Below is a small trained network, with its code and all its weights. Each question gives an input and a target symbol and asks what happens when units are switched off, that is, made to give their printed mean instead of their output.

import numpy as np


def w(rows, s, z=0):
    codes = np.array(rows[::2]) - 128.0
    scale = np.full(codes.shape[1], s)
    scale[-1] = z or s
    return codes * scale


def f(y):
    return np.maximum(y, 0)


def softmax(a):
    e = np.exp(a - a.max(-1, keepdims=True))
    return e / e.sum(-1, keepdims=True)


def log_softmax(a):
    a = a - a.max(-1, keepdims=True)
    return a - np.log(np.exp(a).sum(-1, keepdims=True))


def net(x, mask):
    ids = ['αβγηθλμξπσφψ'.index(c) for c in x.split()]
    T = len(ids)
    res = E[ids] + P[:T]
    u = 0
    for l in range(2):
        r = res
        for j in range(3):
            rows = slice(3 * j, 3 * j + 3)
            q, k, v = (r @ M[l][rows].T for M in (Q, K, V))
            z = softmax(np.where(np.tri(T) > 0, q @ k.T / 3**0.5, -1e9)) @ v
            o = O[l][rows]
            res = res + np.where(mask[u + j], z, o[:, -1]) @ o[:, :-1]
        u += 3
        y = f(res @ A[l][:, :-1].T + A[l][:, -1])
        res = res + np.where(mask[u : u + 4], y, B[l][:, -1]) @ B[l][:, :-1]
        u += 4
    return log_softmax(res[-1] @ U[:, :-1].T + U[:, -1])


Q, K, V, O, A, B = {}, {}, {}, {}, {}, {}
E = w([
[136,6,129],'α',
[27,127,107],'β',
[145,75,56],'γ',
[71,91,47],'η',
[87,150,76],'θ',
[172,152,109],'λ',
[86,102,196],'μ',
[153,116,60],'ξ',
[226,107,123],'π',
[53,159,144],'σ',
[111,163,179],'φ',
[27,83,152],'ψ',
],0.022)
P = w([
[2,183,155],'0',
[133,155,132],'1',
[143,151,122],'2',
[138,145,126],'3',
[138,142,116],'4',
[148,138,119],'5',
[141,133,120],'6',
[140,131,114],'7',
[142,134,118],'8',
[143,139,116],'9',
[158,126,119],'10',
[144,137,121],'11',
[148,132,112],'12',
[147,138,119],'13',
],0.0058)
Q[0] = w([
[213,166,28],'0.h0',
[106,47,201],'0.h0',
[3,110,192],'0.h0',
[123,90,202],'0.h1',
[168,149,145],'0.h1',
[72,255,155],'0.h1',
[115,145,149],'0.h2',
[141,97,100],'0.h2',
[197,114,160],'0.h2',
],0.0091)
K[0] = w([
[232,142,15],'0.h0',
[34,145,179],'0.h0',
[48,226,255],'0.h0',
[142,78,151],'0.h1',
[150,185,154],'0.h1',
[79,165,138],'0.h1',
[115,108,106],'0.h2',
[167,153,186],'0.h2',
[203,165,106],'0.h2',
],0.0088)
V[0] = w([
[64,223,181],'0.h0',
[181,236,28],'0.h0',
[113,191,148],'0.h0',
[162,69,174],'0.h1',
[103,82,144],'0.h1',
[142,225,128],'0.h1',
[207,57,138],'0.h2',
[136,73,100],'0.h2',
[168,99,254],'0.h2',
],0.0053)
O[0] = w([
[148,44,252,209],'0.h0',
[67,129,40,6],'0.h0',
[28,93,137,139],'0.h0',
[204,144,60,107],'0.h1',
[108,181,48,179],'0.h1',
[125,78,175,67],'0.h1',
[199,201,155,30],'0.h2',
[69,210,163,131],'0.h2',
[112,161,96,83],'0.h2',
],0.0035,0.0022)
A[0] = w([
[255,235,85,254],'0.n0',
[145,245,154,69],'0.n1',
[119,135,133,73],'0.n2',
[198,143,27,166],'0.n3',
],0.0056,0.0051)
B[0] = w([
[37,223,135,253],'0.n0',
[3,54,181,142],'0.n1',
[143,141,191,128],'0.n2',
[124,202,131,222],'0.n3',
],0.0061,0.0053)
Q[1] = w([
[118,142,163],'1.h0',
[214,138,103],'1.h0',
[8,166,141],'1.h0',
[180,178,220],'1.h1',
[83,202,160],'1.h1',
[87,87,110],'1.h1',
[148,149,54],'1.h2',
[159,80,201],'1.h2',
[152,140,133],'1.h2',
],0.016)
K[1] = w([
[133,130,201],'1.h0',
[112,190,106],'1.h0',
[191,56,162],'1.h0',
[245,73,167],'1.h1',
[176,66,152],'1.h1',
[9,123,125],'1.h1',
[221,93,69],'1.h2',
[36,192,147],'1.h2',
[166,154,177],'1.h2',
],0.014)
V[1] = w([
[186,81,82],'1.h0',
[91,124,144],'1.h0',
[173,100,47],'1.h0',
[92,55,21],'1.h1',
[86,159,147],'1.h1',
[125,227,188],'1.h1',
[79,155,189],'1.h2',
[99,121,150],'1.h2',
[160,2,170],'1.h2',
],0.0092)
O[1] = w([
[225,87,150,42],'1.h0',
[82,131,138,205],'1.h0',
[234,127,64,8],'1.h0',
[39,96,99,163],'1.h1',
[131,205,124,215],'1.h1',
[138,178,170,125],'1.h1',
[100,245,185,254],'1.h2',
[61,174,174,204],'1.h2',
[128,83,255,117],'1.h2',
],0.0063,0.0043)
A[1] = w([
[132,98,255,114],'1.n0',
[34,103,226,64],'1.n1',
[111,84,186,1],'1.n2',
[217,131,70,102],'1.n3',
],0.0086,0.0072)
B[1] = w([
[179,137,59,204],'1.n0',
[174,62,161,250],'1.n1',
[255,70,77,139],'1.n2',
[159,71,137,144],'1.n3',
],0.0097,0.016)
U = w([
[94,237,144,170],'α',
[132,158,71,162],'β',
[178,225,242,117],'γ',
[248,189,109,122],'η',
[11,111,180,2],'θ',
[47,67,84,57],'λ',
[59,162,190,189],'μ',
[127,45,163,143],'ξ',
[246,107,148,116],'π',
[195,76,51,76],'σ',
[34,163,137,116],'φ',
[137,108,121,178],'ψ',
],0.012,0.0083)

Each question gives the input, a string of symbols that net reads in full, and the target symbol t.
The units are the heads (3 rows each of Q, K, V and O) and the neurons (one row each of A and B). Each row of codes is followed by its name. A weight is (code - 128) times the scale printed after its matrix; where a second scale follows, it is the last column's (O, A, B and U).
mask holds one flag per unit, layer by layer, with each layer's heads first. A switched-off unit (its flag False) gives its mean, the last column of its rows in O or B, instead of its output. The means were averaged over made-up inputs and are rounded, as every weight is.
A unit's drop is (log p(t) with every unit on - log p(t) with that unit switched off) / (log p(t) with every unit on - log p(t) with every unit switched off).
The circuit of an input: a set's keep is (log p(t) with only the set's units on - log p(t) with every unit switched off) / (log p(t) with every unit on - log p(t) with every unit switched off). Starting from the 12 units with the biggest drops (on a tie, the unit counted first), units are removed one at a time, each time the one whose removal leaves the highest keep (on an exact tie, the one counted first), for as long as the keep stays at least 0.8.
circuit, biggest first: the units of the circuit, biggest drop first
most important unit: the unit with the biggest drop
k most important neurons: the k neurons with the biggest drops, biggest first
top k neurons in layer l: the k neurons of layer l with the biggest drops, biggest first
which heads matter: for each layer, one digit per head in row order, 1 if its drop is at least 0.15 and else 0, layers parted by /
drop of u: that unit's drop, to one decimal
input η φ ψ α η γ η φ φ γ, target λ: which heads matter : 000 / 011
input φ ξ η φ γ η η ψ π, target η: most important unit : 0.n0
input η λ ξ φ η λ φ η η α, target λ: which heads matter : 000 / 010
input η φ η μ η η, target λ: circuit, biggest first : 1.h1, 1.h2
input η ψ β φ λ ξ, target β: 3 most important neurons : 0.n0, 1.n1, 0.n3
input ψ ψ α φ, target π: circuit, biggest first : 0.n0, 1.h0
input η λ η φ α λ π β λ λ λ φ γ, target λ: circuit, biggest first : 1.h1, 1.n0
input ψ ψ λ γ γ η ψ ψ ψ γ μ α, target π: 4 most important neurons : 0.n0, 0.n3, 1.n0, 1.n2
input φ λ λ, target α: circuit, biggest first : 0.n0, 1.n1
input φ φ π μ α θ η, target ξ: which heads matter : 000 / 001
input η η ψ λ γ γ φ φ λ μ, target π: 2 most important neurons : 1.n0, 1.n1
input φ λ η ξ ψ π ψ ψ α ψ σ, target ξ: 2 most important neurons : 0.n0, 0.n3
input π ψ ψ ψ ψ ψ η π, target η: 2 most important neurons : 0.n0, 1.n3
input φ α ξ ψ η φ μ ψ φ, target ξ: most important unit : 1.h1
input γ φ φ π λ π φ π η ψ φ β, target θ: which heads matter : 100 / 100
input ψ γ φ π φ φ ψ φ ξ φ ξ π ψ, target ξ: which heads matter : 100 / 000
input η π φ μ φ η γ φ β, target θ: 2 most important neurons : 1.n0, 1.n2
input φ θ π η, target λ: which heads matter : 100 / 011
input λ φ θ, target φ: top 2 neurons in layer 1 : 1.n1, 1.n0
input η λ φ θ α, target λ: top 2 neurons in layer 1 : 1.n1, 1.n0
input φ γ μ θ, target φ: most important unit : 1.h0
input ψ γ π γ α, target π: 2 most important neurons : 0.n0, 0.n3
input λ μ σ ψ λ λ μ μ π ξ, target β: top 2 neurons in layer 0 : 0.n0, 0.n1
input ψ γ λ α β φ φ ψ, target π: drop of 0.h2 : 0.0
input φ φ ψ ψ φ ξ φ α ψ μ φ θ η, target ξ: drop of 0.n0 : 0.3
input φ φ φ φ λ π φ φ η φ ψ α φ, target ξ: drop of 0.n3 : 0.2
input φ σ λ φ φ η λ φ μ, target π: drop of 0.h0 : 0.6
input ψ α φ γ φ ψ, target π: most important neuron : 0.n0
